[[140 105 117 136 119]
 [135 134 111 131 150]
 [129 109 135 133 106]] --> 129

[[120 119 120 138 125 139 104]
 [118 120 122 138 123 130 110]
 [134 134 130 114 140 126 142]] --> 134

[[131 135 121 118 126 139 148]
 [131 123 129 138 118 114 107]
 [122 127 133 130 138 132 129]] --> 122

[[113 143 150 144]
 [136 110 146 116]
 [112 128 146 132]] --> 112

[[119 152 108 139 122 125 111]
 [118 137 144 136 137 122 151]
 [107 151 122 144 137 136 130]] --> 107

[[136 141 128 114 111 133 142]
 [119 116 130 143 143 120 114]
 [127 115 116 133 150 139 120]] --> 127

[[128 133 155 141 104]
 [128 131 138 134 138]
 [142 134 131 134 113]] --> 142

[[139 114 112 130]
 [150 100 103 130]
 [103 154 151 126]] --> 103

[[116 154 114 118]
 [104 132 157 153]
 [135 111 148 150]] --> 135

[[147 128 138 127 119 123 151]
 [129 129 128 128 129 128 126]
 [129 129 128 128 129 128 127]] --> 129
---
118	136	150	128
120	137	146	122
118	139	152	150
result: 128

137	119	125	133	149	149	134 result: 134

136	138	121	122	99 result: 99

108	128	122	111	125	106	128 result: 128

114	116	135	127	152 result: 152

116	104	124	119	107	127	116
113	114	137	121	115	123	111
106	106	132	130	118	134	109
result: 116

136	117	119	106 result: 106
---
[[126 136 123 123 151]
 [124 128 130 128 126]
 [115 132 132 126 133]] => 123

[[111 119 139 123 127 115]
 [103 112 135 114 122 109]
 [120 119 134 127 131 127]] => 139

[[130 124 120 110 117 133 135]
 [130 126 119 108 119 133 135]
 [135 108 131 123 102 131 134]] => 120

[[133 133 122 105 138 128 122]
 [126 144 129 128 134 127 141]
 [129 118 137 132 123 128 111]] => 122

[[140 130 103 130]
 [139 132 108 132]
 [139 133 106 133]] => 103

[[125 129 130 107 128 127]
 [130 129 120 109 132 128]
 [128 126 121 153 130 127]] => 130
---
[[104 130 113 127 117 121 145]
 [134 109 151 152 109 131 122]] >> 113

[[144 112 105 150 150 112]
 [134 122 132 124 124 122]
 [145 112 106 150 150 112]] >> 132

[[130 116 126 135 151]
 [132 130 118 132 116]] >> 126

[[113 142 114 139 144]
 [115 128 125 134 155]
 [118 147 130 130 136]] >> 125

[[122 124 129 129 152]
 [129 134 132 157 117]] >> 129

[[141 128 127 128 125 131]
 [ 98 123 123 141 126 126]] >> 127

[[109 130 142 115]
 [143 105 122 118]
 [143 103 131 129]] >> 122
---
array([[128, 129, 129, 105],
       [126, 127, 127, 107],
       [128, 133, 133, 113]]) ==> 126

array([[110, 142, 133, 149, 135],
       [129, 130, 130, 126, 134]]) ==> 129

array([[128, 123, 136, 157],
       [128, 140, 116, 133],
       [139, 129, 121, 112]]) ==> 128

array([[128, 100, 113, 113, 142, 126],
       [116, 123, 102, 118, 140, 124]]) ==> 116

array([[107, 128, 132, 121, 124, 138],
       [128, 119, 135, 123, 128, 136],
       [107, 119, 122, 126, 119, 112]]) ==> 128

array([[125, 123, 110, 147, 147, 145, 123],
       [135, 111, 146, 115, 103, 114, 158],
       [117, 139, 130, 119, 112, 132, 144]]) ==> 135
---
[[115 130 145 135 133 124]
 [124 128 130 131 128 128]
 [139 124 136 118 136 105]] out 130

[[146 151 134 108 100 145]
 [131 137 106 120 132 140]
 [135 135 108 128 133 131]] out 151

[[114 103 111 124]
 [119 139 128 124]
 [128 145 112 131]] out 103

[[116 125 120 128]
 [138 150 112 142]
 [129 131 120 124]] out 125

[[113 138 100 128 123]
 [134 116 127 155 155]
 [129 118 121 135 144]] out 138

[[141 139 139 145]
 [124 137 115 151]
 [143 135 117 152]] out 139
---
[135 147 125 149] Out: 147
[115 138 111 137 110 101 114] Out: 138
[127 126 136 156] Out: 126
[140 128 152 137 113 118] Out: 128
[137 121 135 152] Out: 121
[156 134 136 132] Out: 134
[124 105 120 126 119 106 139] Out: 105
[115 123 153 128 149] Out: 123
---
[[125 115 119 107 132]
 [142 135 133 142 136]] ⇒ 135

[127 126 130 148 107 141] ⇒ 130

[103 141 112 124 122  99 107] ⇒ 124

[132 110 116 100 122] ⇒ 110

[110 149 135 134 114] ⇒ 149

[[130 132 140 102 127]
 [106 106 124 102 146]] ⇒ 106

[ 99 105 143 141 140 128 130] ⇒ 141

[101 130 131 126] ⇒ 101
---
Input: [148 128 132 114 107]
Output: 148, 132

Input:
[[131 149 121 145 114 114]
 [132 157 126 144 131 119]]
Output: 157, 149

Input: [141 124 112 128 123 106 149]
Output: 149, 141

Input:
[[113 130 115 120 128 121 135]
 [112 123 109 122 127 118 149]]
Output: 149, 135

Input: [114 126 134 123 149]
Output: 149, 134

Input: [139 103 119 123 126]
Output: 139, 126

Input: [143 119 147 137 129 100]
Output: 147, 143

Input:
[[129 124 134 135 126 130 129]
 [145 132 158 148 140 153 102]]
Output: 158, 153

Input:
[[150 126 126 130]
 [114 108 123 112]]
Output: 150, 130

Input:
[[125 138 150 132 118 124 131]
 [124 141 121 124 122 130 145]
 [128 127 114 126 132 130 133]]
Output: 150, 145
---
[[120 121 129 136 137]
 [114 104 133 144 153]
 [120 113 125 141 128]] --> 120

[[130 146 128 131 140 121]
 [149 117 121 122 122 129]
 [136 129 126 121 151 121]] --> 130

[[111 107 144 122]
 [132 124 134 126]
 [115 124 125 131]] --> 111

[[114 135 113 131]
 [118 124 115 149]
 [114 122 128 127]] --> 114

[[136 144 126 111 122 118]
 [111 138 119 151 133 114]
 [147 156 133 144 107 108]] --> 136

[[121 130 124 123 127 130 127]
 [141 117 132 133 131 117 129]
 [129 122 131 124 153 145 117]] --> 121

[[149 128 138 141 106 143]
 [144 131 113 126 114 151]
 [143 125 112 130 127 139]] --> 149

[[112 146 110 153 128 104]
 [127 126 119 132 128 129]
 [126 138 139 133 128 105]] --> 112

[[157 122 157 133]
 [132 131 128  99]
 [101 137 103 113]] --> 157
---
[[153 150 148 119 131]
 [130 145 112 118 129]
 [116 131 129 122 121]]: 118

[[149 139 135 139 131 142 117]
 [133 129 148 117 144 130 144]
 [ 99 117 115 125 114 113 136]]: 130

[[131 148 157 155 140 122]
 [137 117 103 104 119 140]
 [129 140 108 151 108 140]]: 119

[[157 118 152 140 136 125 112]
 [142 116 136 146 117 112 134]
 [156 115 153 141 148 136 114]]: 112

[[140 138 129 118 127 129 127]
 [120 109 123 138 132 129 131]
 [110 104 127 146 125 129 127]]: 129

[[149 118 138 134 147 137 108]
 [127 118 114 128 123 127 140]
 [137 121 133 134 131 123 128]]: 127

[[128 131 146 146 108 138 134]
 [133 132 112 108 148 115 134]
 [129 126 110 107 139 112 135]]: 115
---
array([[123, 110, 135, 129, 137],
       [142, 103, 138, 112, 112],
       [131, 101, 135, 127, 105]]) ans = 142

array([[121, 132, 158, 143],
       [124, 130, 143, 135],
       [125, 130, 142, 135]]) ans = 124

array([[130, 126, 116, 137, 110, 123],
       [148, 134, 156, 144, 133, 149],
       [130, 129, 128, 129, 127, 129]]) ans = 148

array([[152, 148, 150, 156, 154, 154],
       [109, 108, 105, 101, 104, 100],
       [133, 128, 121, 116, 116, 117]]) ans = 109

array([[131, 135, 134, 138, 119, 131],
       [124, 124, 139, 123, 156, 135],
       [133, 131, 142, 129, 137, 142]]) ans = 124

array([[139, 124, 116, 119],
       [139, 131, 126, 129],
       [132, 132, 134, 149]]) ans = 139

array([[128, 101, 111, 125, 115, 124],
       [130, 109, 116, 138, 119, 139],
       [125, 116, 121, 108, 122, 107]]) ans = 130

array([[127, 134, 131, 127, 127],
       [111, 146, 129, 134, 128],
       [157, 110, 130, 124, 127]]) ans = 111
---
[120, 112, 149, 146, 132] ==> 120

[[135, 126, 124, 126, 125],
 [117, 136, 131, 124, 130],
 [125, 133, 125, 158, 111]] ==> 135

[135, 146, 115, 104] ==> 135

[118, 115, 154, 140, 120, 122, 131] ==> 118

[120, 137, 135, 153, 127] ==> 120

[124, 128, 148, 109, 152, 139, 110] ==> 124

[[131, 119, 126, 126],
 [129, 98, 100, 129]] ==> 131

[110, 150, 111, 146, 122, 126] ==> 110

[106, 115, 112, 153, 118, 114, 158] ==> 106

[135, 109, 134, 98, 148, 121] ==> 135
---
Q: [120 142 119 150 129]
A: 120, 129

Q: [137 154 136 134]
A: 137, 134

Q:
[[145 129 131 105 120 149]
 [112 137 127 148 144 112]]
A: 145, 112

Q: [103 120 144 157]
A: 103, 157

Q: [107 117 124 154]
A: 107, 154

Q:
[[118 122  99 105 125 118]
 [120 123 106 104 122 119]
 [116 118 126 117 125 141]]
A: 118, 141

Q:
[[139 123 158 121]
 [118 115 156 109]
 [139 118 133 112]]
A: 139, 112
---
[149 145 135 126 122] 122, 149

[[112 138 132 119 143]
 [157 107 142 124 111]] 143, 157

[122 145 149 135 128] 128, 122

[[119 130 154 140 123 144]
 [124 127 146 144 111 138]
 [137 133 103 130 117 112]] 144, 137

[[153 145 125 133 147 134]
 [133 138 136 125 106 128]] 134, 133

[133 117 148 136 100 101  99] 99, 133
